In the rows, zero is written as 128.
Known rows:
[136 117 119 119 118 129 124 138 111 120  81 155 109 128 143  88 131 151
 156 153 131 128 138 108 122  94 117 153 121 129 136 104 170]: punar
[130 123 123 118 115 126 137  99 108 120 131 128 132 143 131 131 123 140
 130 131 114 143 131  89 125 105 119 141 100 128 129 137 135]: tritrol
[138 128 138 134 132 123 138 118 114 124 132 127 134 154 120  98 143 120
 118 133 110 134 107 123 125 149 133 135 117 141 112 141 105]: folek
[131 123 123 111 116 130 122 119 104 128 113 138 122 132 132 148 119 131
 124 130 126 117 145 125 130 111 132 108 111 124 134 121 162]: vuflu
[137 105 137 105 142 149 124 128 151 151 158  67 166 150 142 116 128 141
 117 119 111 139 155 100 119 118  79 132 149  79 149  99 120]: tribos
[126 126 122 116 111 127 137  96 104 119 144 126 140 143 125 141 118 141
 119 123 113 138 134  89 126 110 117 135  99 126 124 141 132]: bodok
[129 124 122 113 115 126 135 101 107 120 136 125 134 142 126 137 119 132
 126 126 111 142 136  97 126 108 117 137  99 126 129 136 131]: dritel
[129 124 122 115 113 126 134 100 105 121 138 126 135 143 127 137 117 134
 124 125 112 142 135  94 127 109 118 136 100 126 124 138 133]: metrim
[132 106 135 103 138 153 114 148 154 150 147  83 159 156 146 115 116 145
 124 106 128 121 163 103 120 122  76 129 164  80 139 108 134]: skoter
[130 125 120 115 113 129 126 121 103 125 121 138 122 137 133 141 118 141
 122 125 128 119 147 118 129 111 128 114 116 127 134 129 159]: gisteklil
[133 119 128 118 116 127 128 106 123 119 126 120 128 158 130 136 111 124
 131 114 110 153 128  90 124 107 114 141 100 126 120 149 123]: klutina
[124 126 120 107 115 133 127 125 102 125 123 140 132 145 129 137 112 134
 130 119 131 109 148 116 129 113 117 128 122 125 127 131 157]: fasta
[133 133 136 136 131 125 130 129 107 131 124 142 131 145 122 125 136 126
 109 129 132 106 116 146 130 154 152 102 129 145 117 137 129]: viflel
[146 114 146 127 155 149 117 165 156 155 137  87 159 143 138  76 152 146
 104 128 125 108 139 139 120 164 103 113 182  91 133  94 123]: nifik
[136 109 134 141 130 116 133 107 132 127 126 106 109 197 147 130 105 116
 163 129 143 193 127 110 126  83 131 136 117 159 151 160 107]: plilaplu
[110 150 125 149 133 124 128 142 149 123 134 145 125  72 115 136 140 124
 125 130 139 108 109 150 133 156 139 136 139 128 115 126 113]: troflum
[116 150 126 154 132 121 126 131 148 127 136 145 123  61 116 159 142 124
 112 133 134 114 107 156 134 155 155 111 133 129 120 120 118]: skapu

Facts:
[nifik,tibras,stotrus,butruk,bigos,poteste,viflel,stoflumum,trivil,nusu,tretistin,griruplor,kena,degrul,gruskol,rapligril,trogrik,vostal,kuno,drabron,vabrimar,tudro,klobir,skoska,vagron,nodrim,skiflim,bigem,troflum,grubek,skatro,kosul,mizes,topatrus,granos,tomuplun,regrol,ritril,trarabim,dotren,flatuplom,britruflu,planal,drigrin,getrubrur,gozedrak,greplim,tralestil,brobubrak,geku,plipo,bravek,ridrebi,dusam,brenon,flabra,skapu,vufe,dribron,ripo,lusul,sapu,nokan,folek,klokotus,maklem,potruster,tufek,mezuk,teren,sofle,tinor,mebrar,ziska] η 127
[vezok,pupipas,klegruk,stonim,nipe,ziko,tritrol,megu,metrim,drustel,deflol,tedam,kuflu,klutina,zigruskal,bofi,drudan,plibro,paplade,skenen,takal,pobe,traske,brozus,bodok,buzes,kuflan,zesis,meklem,klato,sinal,morul,flemes,dibron,legu,luklun,rofla,lise,kugrok,bilon,truklun,stotrin,lasel,greklin,dreplum,soskegres,flitrok,riflugrus,dunebrus,grestin,zase,flesos,skoter,nukidos,tribos,plilaplu,gatru,fasta,kloku,trostum,trezo,vuflu,lubu,bima,seber,tretruk,getru,binus,dritel,punar,rarin,keflem,votrer,kotom,skosto,fladrur,brolo,keflek,skameflek,simok,gisteklil,toklis,skibrum,fopilin] η 299
[nifik,tibras,stotrus,butruk,vezok,pupipas,klegruk,stonim,nipe,ziko,poteste,tritrol,megu,viflel,metrim,deflol,tedam,trivil,nusu,kuflu,klutina,zigruskal,bofi,tretistin,griruplor,kena,degrul,gruskol,drudan,rapligril,paplade,skenen,takal,vostal,traske,brozus,bodok,drabron,vabrimar,tudro,klobir,vagron,nodrim,skiflim,buzes,kuflan,zesis,grubek,meklem,klato,flemes,mizes,topatrus,granos,ritril,trarabim,dotren,flatuplom,rofla,lise,britruflu,planal,lasel,greklin,getrubrur,greplim,soskegres,flitrok,riflugrus,brobubrak,geku,flesos,skoter,nukidos,tribos,plilaplu,gatru,fasta,kloku,plipo,vuflu,bravek,lubu,ridrebi,bima,seber,tretruk,flabra,getru,dritel,punar,vufe,dribron,keflem,ripo,lusul,sapu,folek,kotom,skosto,klokotus,brolo,skameflek,tufek,mezuk,simok,gisteklil,teren,sofle,mebrar,toklis,skibrum] φ a
[bigos,drustel,stoflumum,plibro,trogrik,pobe,kuno,skoska,bigem,troflum,skatro,kosul,sinal,morul,dibron,tomuplun,legu,regrol,luklun,kugrok,bilon,truklun,stotrin,drigrin,gozedrak,dreplum,tralestil,dunebrus,grestin,zase,trostum,trezo,dusam,brenon,binus,skapu,rarin,votrer,nokan,fladrur,maklem,potruster,keflek,tinor,ziska,fopilin] φ b
tibras κ [bima,trezo,kuflu]
stotrus κ [luklun,brozus,zesis]
butruk κ [sinal,nukidos]
vezok κ [skatro]
pupipas κ [nipe,greklin,teren]
klegruk κ [trostum,nodrim,mezuk,grestin]
stonim κ [kena,poteste]
nipe κ [kuflan]
bigos κ [nipe]
poteste κ [bravek,kuflan]
tritrol κ [tinor,klegruk,sinal,ripo]
megu κ [kuflan,luklun,fladrur]
viflel κ [megu,bofi]
metrim κ [fopilin]
drustel κ [bilon]
deflol κ [megu,drigrin,ritril]
stoflumum κ [nipe,dunebrus]
trivil κ [tedam,poteste,degrul]
nusu κ [flemes]
klutina κ [dusam,brozus,buzes]
zigruskal κ [luklun]
tretistin κ [grubek]
griruplor κ [fopilin,dibron]
kena κ [simok,fladrur,poteste]
degrul κ [nifik,skiflim]
gruskol κ [tinor,grubek]
drudan κ [mebrar,ziko,skiflim,tibras]
rapligril κ [drigrin]
plibro κ [simok,zase]
paplade κ [zesis]
trogrik κ [flatuplom,rarin,trezo]
skenen κ [kena,potruster]
takal κ [mizes]
vostal κ [tinor,rarin]
pobe κ [klato]
traske κ [legu,granos]
kuno κ [luklun,kotom]
bodok κ [trezo]
drabron κ [skapu]
vabrimar κ [stotrus,deflol]
klobir κ [klegruk,teren]
skoska κ [nodrim,mezuk,skiflim,riflugrus]
vagron κ [votrer,bigos,klato,dotren]
nodrim κ [flemes]
skiflim κ [rarin,zigruskal]
buzes κ [kuflan,poteste]
bigem κ [votrer]
troflum κ [dibron,brobubrak]
zesis κ [fladrur,stoflumum]
grubek κ [flemes]
skatro κ [megu,ziska,zesis]
kosul κ [rapligril]
meklem κ [greklin,rarin,flabra]
sinal κ [simok,kuflan,buzes]
morul κ [brenon]
dibron κ [plipo,dusam,tralestil]
mizes κ [rofla]
topatrus κ [dreplum,vezok,trogrik]
granos κ [flemes]
tomuplun κ [bravek,gozedrak]
legu κ [dreplum,stotrus,kena]
regrol κ [grestin]
ritril κ [brozus]
trarabim κ [fladrur,maklem]
dotren κ [plibro,binus]
luklun κ [kuflan,nipe]
flatuplom κ [rarin,brobubrak]
lise κ [poteste]
britruflu κ [nipe,traske]
planal κ [kuflan,ziska]
kugrok κ [flabra]
bilon κ [ziska]
truklun κ [nokan]
stotrin κ [gozedrak]
lasel κ [toklis,gozedrak,nodrim,klobir]
drigrin κ [megu,nipe]
getrubrur κ [morul]
gozedrak κ [luklun,fladrur]
greplim κ [tomuplun,riflugrus]
dreplum κ [skatro,bima,drigrin,flemes,rapligril]
soskegres κ [skatro]
flitrok κ [plibro,fladrur,brobubrak]
tralestil κ [planal]
dunebrus κ [kuflan,nipe,fladrur]
grestin κ [sinal,nipe]
geku κ [skapu]
zase κ [simok,tinor]
flesos κ [mezuk]
plilaplu κ [kuflan]
gatru κ [stotrus,stonim]
fasta κ [ziko]
kloku κ [mezuk,kena,vagron]
plipo κ [paplade]
trezo κ [rapligril]
vuflu κ [trarabim,kuno]
bravek κ [luklun]
lubu κ [lise,nukidos,tedam,skameflek]
ridrebi κ [skibrum,votrer,ziko,flabra]
dusam κ [kotom]
brenon κ [drigrin,fladrur,tibras]
seber κ [drigrin]
tretruk κ [klegruk,tomuplun,kloku]
flabra κ [zigruskal,ziko]
getru κ [skosto,fopilin]
binus κ [skatro,brolo]
dritel κ [binus]
punar κ [flemes,poteste,soskegres]
skapu κ [stoflumum,kuflu]
vufe κ [stoflumum]
rarin κ [skatro,tudro]
dribron κ [fladrur]
keflem κ [bodok,tudro]
ripo κ [geku]
votrer κ [bravek,bilon]
sapu κ [skiflim]
nokan κ [lusul,tudro]
folek κ [buzes,riflugrus,kuflu]
kotom κ [megu]
skosto κ [toklis,fopilin,maklem]
fladrur κ [kuflan,nipe]
klokotus κ [skibrum,nipe,dusam,zigruskal]
maklem κ [skibrum]
potruster κ [degrul]
brolo κ [luklun]
keflek κ [kuflan,nukidos,flemes,vagron]
mezuk κ [bravek,flemes,nifik]
gisteklil κ [flitrok,drustel]
teren κ [trarabim,grubek]
sofle κ [klokotus]
tinor κ [dreplum]
mebrar κ [kena]
toklis κ [luklun,kuflu]
ziska κ [kuflan,nipe]
fopilin κ [bigos,zase]
[nifik,griruplor,kena,degrul,paplade,pobe,traske,brozus,skoska,kuflan,meklem,mizes,rofla,seber,binus,votrer,sapu,klokotus,keflek,simok,gisteklil] ε 844
[tibras,stotrus,vezok,stonim,nipe,tritrol,metrim,nusu,zigruskal,rapligril,bodok,drabron,vabrimar,tudro,kosul,legu,dotren,luklun,flatuplom,lise,planal,truklun,drigrin,soskegres,tralestil,brobubrak,nukidos,tribos,trostum,bravek,bima,dusam,dritel,lusul,nokan,folek,tufek] ε 799
[butruk,bofi,gruskol,kuno,grubek,skatro,zase,flesos,skoter,vufe,kotom,teren,sofle] ε 10
[pupipas,bigos,poteste,stoflumum,tedam,tretistin,plibro,skenen,takal,vostal,klobir,vagron,nodrim,buzes,bigem,troflum,zesis,morul,dibron,topatrus,regrol,kugrok,stotrin,lasel,greklin,getrubrur,greplim,riflugrus,geku,fasta,kloku,trezo,ridrebi,brenon,flabra,punar,dribron,skosto,fladrur,brolo,mezuk,mebrar,toklis,fopilin] ε 595
[klegruk,ziko,viflel,drustel,deflol,kuflu,drudan,trogrik,klato,granos,tomuplun,ritril,bilon,gozedrak,dreplum,flitrok,grestin,gatru,vuflu,lubu,tretruk,getru,skapu,ripo,potruster,skameflek,tinor,skibrum,ziska] ε 439
[megu,trivil,klutina,skiflim,sinal,flemes,trarabim,britruflu,dunebrus,plilaplu,plipo,rarin,keflem,maklem] ε 310

Rows:
No name comes twice in this set of rows, the named rows included.
[113 137 116 131 120 123 130 110 151 119 145 122 123  64 123 166 124 123
 135 131 114 152 129 116 130 106 122 147 106 113 136 118 117]  truklun
[121 137 108 116 120 126 113 137 146 121 114 141 102  50 125 161 126 116
 138 133 118 131 135 157 132 104 135 133 115 113 144 100 148]  votrer
[129 141 127 103 140 126 109 163 147 123 112 132 105  85  96 151 122  35
 135  98  98 115 109 224 140 160 141 136 119 137 115 134  92]  kuno
[114 148 124 147 132 123 127 145 152 120 126 149 121  68 116 129 140 117
 130 130 136 113 108 156 133 152 142 140 138 132 114 121 117]  bigem
[115 139 110 128 119 127 120 133 149 124 133 134 114  59 129 170 123 134
 131 132 130 132 141 135 132 110 130 126 125 110 143 106 146]  pobe
[167 118 138  71 146 128 117 151 103 127  85 116 102 155  97 102 129  14
 139 110  64 131 104 231 134 150 139 141  95 150 124 132  91]  bravek
[118 146 129 147 134 121 136 117 155 122 149 127 133  72 110 137 146 121
 118 132 116 137 101 131 129 152 139 145 122 126 116 129  91]  nokan
[ 99 130 125 161 140 106 145 124 148 136 157 110  90 157 147 193  91 100
 185 133 198 187 142 176 144  74 159 113 152 179 183 166  98]  fladrur
[120 143 132 158 132 119 127 124 170 117 142 126 129  83 113 141 138 112
 121 121 114 146  92 125 128 152 135 146 117 127 105 140  81]  maklem
[119 146 128 143 133 119 133 122 150 120 146 128 127  74 107 142 142 100
 120 128 110 137  98 147 132 152 141 144 114 130 116 132  88]  dusam
[117 129 122 110 114 127 133 117  93 126 138 134 128 165 128 163  97 117
 131 107 144 117 150 126 135 112 129 114 121 143 131 161 144]  zesis
[129 135 136 142 131 121 135 130 107 130 135 135 123 170 124 121 128 124
 117 126 143 119 121 151 131 148 156 100 138 161 123 154 122]  klokotus
[151 115 124  51 127 132 116 131  91 128 108 108 112 153 103 161 100  27
 135  91  69 133 139 202 138 116 122 129  80 130 137 138 116]  zigruskal
[124 130 118 121 111 127 129 114 101 126 137 137 128 145 134 149 114 151
 119 123 136 121 149 106 129 109 132 109 119 129 132 139 160]  seber

The same nodes again, as new rows of numbers:
Known rows:
[122 114 123 130 139 145 117 129 109 126 112 133 106 110 126 127 148 132
 160 121 144 132 113 111 146 125 107 123 156 120 116  95 114 160 150 149
 132 111 134 139 103 149 135 109 110 130 152]: tudro
[117 125 132 115 119 147 105 135 104 138 115 116 106 131 122 112 146 132
 191 111 155 138 134 109 104 122 106 140 139 117 111 112 161 159 133 144
 113 116 133 156 154 126 126 113 107 116 167]: degrul
[103 162  88 115  71 116 167  91 131 145  97  70  99  86 129 120 183  80
 155 123  98 143 144  78 110 123  58 156 125 147  77 116 123 154 157  78
 141  96  81 137  78 146 127 186 153 128 157]: nusu
[116 122 112 177 117 156 157 131 141 163 145 123 208 109 171  57 128   6
  93 155  81  87 113 203 137  99 186 122  71 124 211 132 106  76  97 175
  39 176  50 111 115 172 100 151 147 172 111]: nipe
[119 137 139 127 113 154 109 129 115 162 131 106 178 138 132  82 128  77
 138 141 117 111 128 164 102 101 157 131  72 136 149 152 136  99  85 150
  54 174 106 136 170 139 106 152 118 165 126]: kuflan
[142 121 130 137 130 132 117  93 143 142 121 124 173 123 138  84 135  94
 116 157 104 131 122 170 147 122 192  61  71 157 134 186  97  88  97 139
  89 159 141 149 128 129 113 140 137 164 106]: sinal
[135 101  97 200 114 105 190 141 174 116 130 154 128 118 170  87 118  54
  95 142 112 150 132 141 168 158 173 120 151  86 198 119 173 138 145 141
 147 106  69 143  85 130 128  91 192  63 165]: drigrin
[121 112 121 129 139 145 126 133 114 120 118 134 106 106 127 123 143 127
 159 115 144 131 117 116 138 131 108 125 154 115 119  94 121 157 154 152
 134 109 129 135 104 145 132 109 115 130 149]: dotren
[123 130 143 126 135 128 122 147 122 127 148 139 151 149 121 149 110 151
 101 121 128 107 120 148 129 117 131 144 122 128 147 119 121 105 113 131
 120 145 135  97 142 129 127 129 117 139 101]: flitrok
[124 142 141 127 146 125 125 136 119 135 119 122 144 131 108 150 114 137
  88 145 121 128 107 126 149 114 115 134 127 131 121 113  91 118 117 118
 135 134 133 117 119 138 141 128 106 156 126]: bima
[146 133 137 133 146 110 125 106 145 126 119 133 140 134 116 137 117 142
  88 155 115 151 119 132 160 134 161  86 110 146 113 161  99 105 113 107
 151 132 157 137 116 112 141 123 135 138 118]: trostum
[152 132 134 140 140  99 123 115 155 120 128 144 135 148 127 142 108 146
  86 154 118 138 140 127 149 135 157 104 113 138 132 166 127 107 110 102
 149 130 151 120 135 110 131 121 146 118 106]: morul
[120 119 135 123 124 145 108 145 105 135 118 124 113 136 124 109 140 128
 183 113 154 140 132 112 109 127 113 143 146 111 124 109 168 161 134 151
 117 120 128 156 152 125 126 103 111 109 170]: griruplor
[124 140 144 121 127 122 118 135 123 133 135 127 140 150 115 156 122 158
 103 126 125 114 120 131 132 110 117 148 122 135 127 122 117 112 114 110
 128 139 137 100 136 133 130 139 119 142 109]: tretruk
[134 108 110 111 108 128 131  93 143 101 134 139 101 114 141 122 156 160
 169  93 137 137 149 129 108 156 140  93 124 144 101 162 157 130 156 125
 142 108 158 139 130 102 117 134 155 102 106]: tomuplun
[109 111 103  92 147 147 167 148 118  90 153 143 102  79 128 134 109 139
 149  80 147 120 133 137  72 176 104 125 152 106 120  99 139 146 189 153
 139 106 123 126 126  94 136 135 111 130 103]: stotrus
[143 127 136 146 117 109 128 109 153 129 134 138 147 158 133 136 125 141
  91 142 113 130 133 145 155 124 165 106 104 143 137 167 134  96 103 102
 136 140 146 119 130 120 122 127 156 115 108]: bilon

Rows:
No name comes twice in this set of rows, the named rows included.
[127 118  91 127 132 128 201 122 174 110 177 147 185  84 163  76  86  55
  71 118  90 111 144 212  73 176 206  79  67 128 184 180 142  59 135 151
  87 159  86 123 139  83 110 169 168 149  52]  luklun
[125 142 138 127 129 119 158 173 129 127 155 119 138 137 115 162  80 126
  81 129 128 127 113 149 120 141 130 165 147 111 156 109 119 111 127 114
 152 161  93 134 135 107 147 132 135 122 120]  kotom
[141 120 129 175 110 107 138 120 165 136 141 144 168 160 151 111 124  98
  78 154 106 127 129 161 169 117 192 114  99 131 179 168 141  90  90 119
 117 148 114 115 125 134 113 117 175 107 120]  grestin
[142 100 122 131 109 126 113  99 142 112 122 138 108 133 141 121 164 156
 169 113 142 140 139 122 149 138 148  91 135 141 112 153 152 141 139 130
 140 109 160 141 122 122 119 112 155  94 131]  potruster
[130 160 120 159  82  63 166 110 176 135 118 111 127 160 125 158 127 122
  53 157  86 158 146  99 157 126 122 155 118 138 126 153 152 112 109  41
 181 117 101 111 108 113 137 145 190  79 141]  dreplum
[135 122 124 121 103 121 117 104 138 129 110 119 102 133 129 100 150 126
 176 123 141 160 150 110 113 145 142 101 125 133 104 158 182 150 131 119
 133 108 145 176 145 102 126 117 144  92 164]  skoska
[106 175  94 105  38 113 162  93 126 158 102  41  89  94 125 128 187  82
 172 119  96 149 144  81  95 121  58 179 128 157  68 128 128 152 154  59
 152 117  62 166  88 142 128 201 170 116 165]  grubek
[128  97  95  91 121 132 177 122 157  72 175 162 110  91 148 119 112 155
 152  62 142 123 163 164  53 198 151  90 126 124 130 161 185 116 182 147
 138 112 140 127 150  62 117 143 159  99  67]  gozedrak
[117 115 105  99 108 181 104  83 107 139 127 109 137  83 160  69 188  92
 224 104 123  91 146 152  83 111 133 101  85 159 109 156 117 126 140 178
  53 137 128 128 132 163  87 175 119 177  96]  poteste
[118 124 113 163 126 117 164 155 132 123 117 133 106 116 136 131 127  95
 116 128 131 140 117 102 155 135 103 164 174  90 153  72 146 162 155 126
 157 103  85 127  89 144 143 102 143  89 173]  rapligril

